Below are the code and all the weights of a small trained network. Each question names an input and a class and asks about switching units off, where a switched-off unit gives its printed mean instead of its output.

import numpy as np


def w(rows, s, z=0):
    codes = np.array(rows[::2]) - 128.0
    scale = np.full(codes.shape[1], s)
    scale[-1] = z or s
    return codes * scale


def norm(h):
    return h / np.sqrt((h * h).mean(-1, keepdims=True) + 1e-5)


def f(y):
    return np.maximum(y, 0)


def log_softmax(a):
    a = a - a.max(-1, keepdims=True)
    return a - np.log(np.exp(a).sum(-1, keepdims=True))


def net(x, mask):
    res = np.array(x, float).reshape(1, 4) / 4 @ E
    u = 0
    for l in range(3):
        y = f(norm(res) @ A[l][:, :-1].T + A[l][:, -1])
        res = res + np.where(mask[u : u + 3], y, B[l][:, -1]) @ B[l][:, :-1]
        u += 3
    return log_softmax(norm(res)[-1] @ U[:, :-1].T + U[:, -1])


A, B = {}, {}
E = w([
[115,170,254],'x0',
[84,27,150],'x1',
[199,48,225],'x2',
[63,131,136],'x3',
],0.0045)
A[0] = w([
[58,2,70,29],'0.n0',
[176,11,168,78],'0.n1',
[52,226,138,5],'0.n2',
],0.0091,0.0016)
B[0] = w([
[84,2,81,241],'0.n0',
[174,211,192,254],'0.n1',
[84,242,120,209],'0.n2',
],0.0095,0.0045)
A[1] = w([
[135,151,8,78],'1.n0',
[67,156,126,107],'1.n1',
[43,114,129,2],'1.n2',
],0.017,0.0031)
B[1] = w([
[36,21,161,254],'1.n0',
[99,204,136,196],'1.n1',
[209,7,185,174],'1.n2',
],0.015,0.0063)
A[2] = w([
[211,161,91,60],'2.n0',
[57,123,221,250],'2.n1',
[146,58,9,196],'2.n2',
],0.016,0.0023)
B[2] = w([
[182,164,191,144],'2.n0',
[170,101,51,251],'2.n1',
[82,201,248,174],'2.n2',
],0.016,0.012)
U = w([
[59,145,44,130],'0',
[105,126,93,2],'1',
[212,158,171,184],'2',
[93,113,213,137],'3',
[90,249,80,132],'4',
[60,119,103,7],'5',
[47,41,158,178],'6',
[190,87,79,169],'7',
],0.017,0.007)

Each question gives the input, the list of numbers given to net, and the class t.
The units are the neurons (one row each of A and B). Each row of codes is followed by its name. A weight is (code - 128) times the scale printed after its matrix; where a second scale follows, it is the last column's (A, B and U).
mask holds one flag per neuron, layer by layer. A switched-off neuron (its flag False) gives its mean, the last column of its row in B, instead of its output. The means were averaged over made-up inputs and are rounded, as every weight is.
A unit's drop is (log p(t) with every unit on - log p(t) with that unit switched off) / (log p(t) with every unit on - log p(t) with every unit switched off).
The circuit of an input: a set's keep is (log p(t) with only the set's units on - log p(t) with every unit switched off) / (log p(t) with every unit on - log p(t) with every unit switched off). Starting from all 9 units, units are removed one at a time, each time the one whose removal leaves the highest keep (on an exact tie, the one counted first), for as long as the keep stays at least 0.8.
units of the circuit, in order: the units of the circuit, biggest drop first
unit that matters most: the unit with the biggest drop
k most important neurons: the k neurons with the biggest drops, biggest first
top k neurons in layer l: the k neurons of layer l with the biggest drops, biggest first
input [-1,7,-4,-6], class 3: units of the circuit, in order -> 2.n2, 2.n1, 0.n0
input [4,2,-3,1], class 4: most important neuron -> 0.n2
input [-8,-2,7,7], class 3: units of the circuit, in order -> 0.n0, 1.n0, 2.n2
input [-5,-2,-6,5], class 6: 2 most important neurons -> 1.n0, 0.n1
input [-1,4,4,-7], class 2: 2 most important neurons -> 1.n0, 0.n1
input [6,5,-8,0], class 4: 3 most important neurons -> 0.n2, 0.n0, 1.n1
input [5,7,-7,3], class 7: 4 most important neurons -> 1.n2, 2.n1, 1.n1, 1.n0
input [4,1,-7,3], class 4: 3 most important neurons -> 0.n2, 0.n0, 1.n1
input [5,7,3,-2], class 7: 2 most important neurons -> 2.n2, 2.n1
input [3,1,-2,-5], class 4: units of the circuit, in order -> 1.n0, 1.n2
input [-5,1,4,1], class 3: 2 most important neurons -> 0.n0, 1.n0
input [-8,7,7,8], class 3: units of the circuit, in order -> 2.n2, 1.n0
input [7,-4,4,-2], class 7: 2 most important neurons -> 2.n2, 0.n1
input [-8,5,8,-8], class 3: 3 most important neurons -> 2.n1, 0.n0, 2.n2
input [-4,8,8,6], class 7: unit that matters most -> 0.n1
input [-2,6,7,5], class 7: 2 most important neurons -> 0.n1, 1.n0
input [8,1,-1,-2], class 4: 4 most important neurons -> 0.n0, 1.n0, 1.n2, 1.n1
input [7,8,0,6], class 7: units of the circuit, in order -> 1.n0, 2.n1
input [-2,4,2,-2], class 3: top 2 neurons in layer 1 -> 1.n1, 1.n0
input [3,-5,5,7], class 7: unit that matters most -> 2.n2
input [-5,-4,3,-2], class 6: top 2 neurons in layer 0 -> 0.n1, 0.n2
input [0,-4,-2,-7], class 6: top 2 neurons in layer 0 -> 0.n1, 0.n2
input [4,1,-2,3], class 4: top 2 neurons in layer 0 -> 0.n2, 0.n0
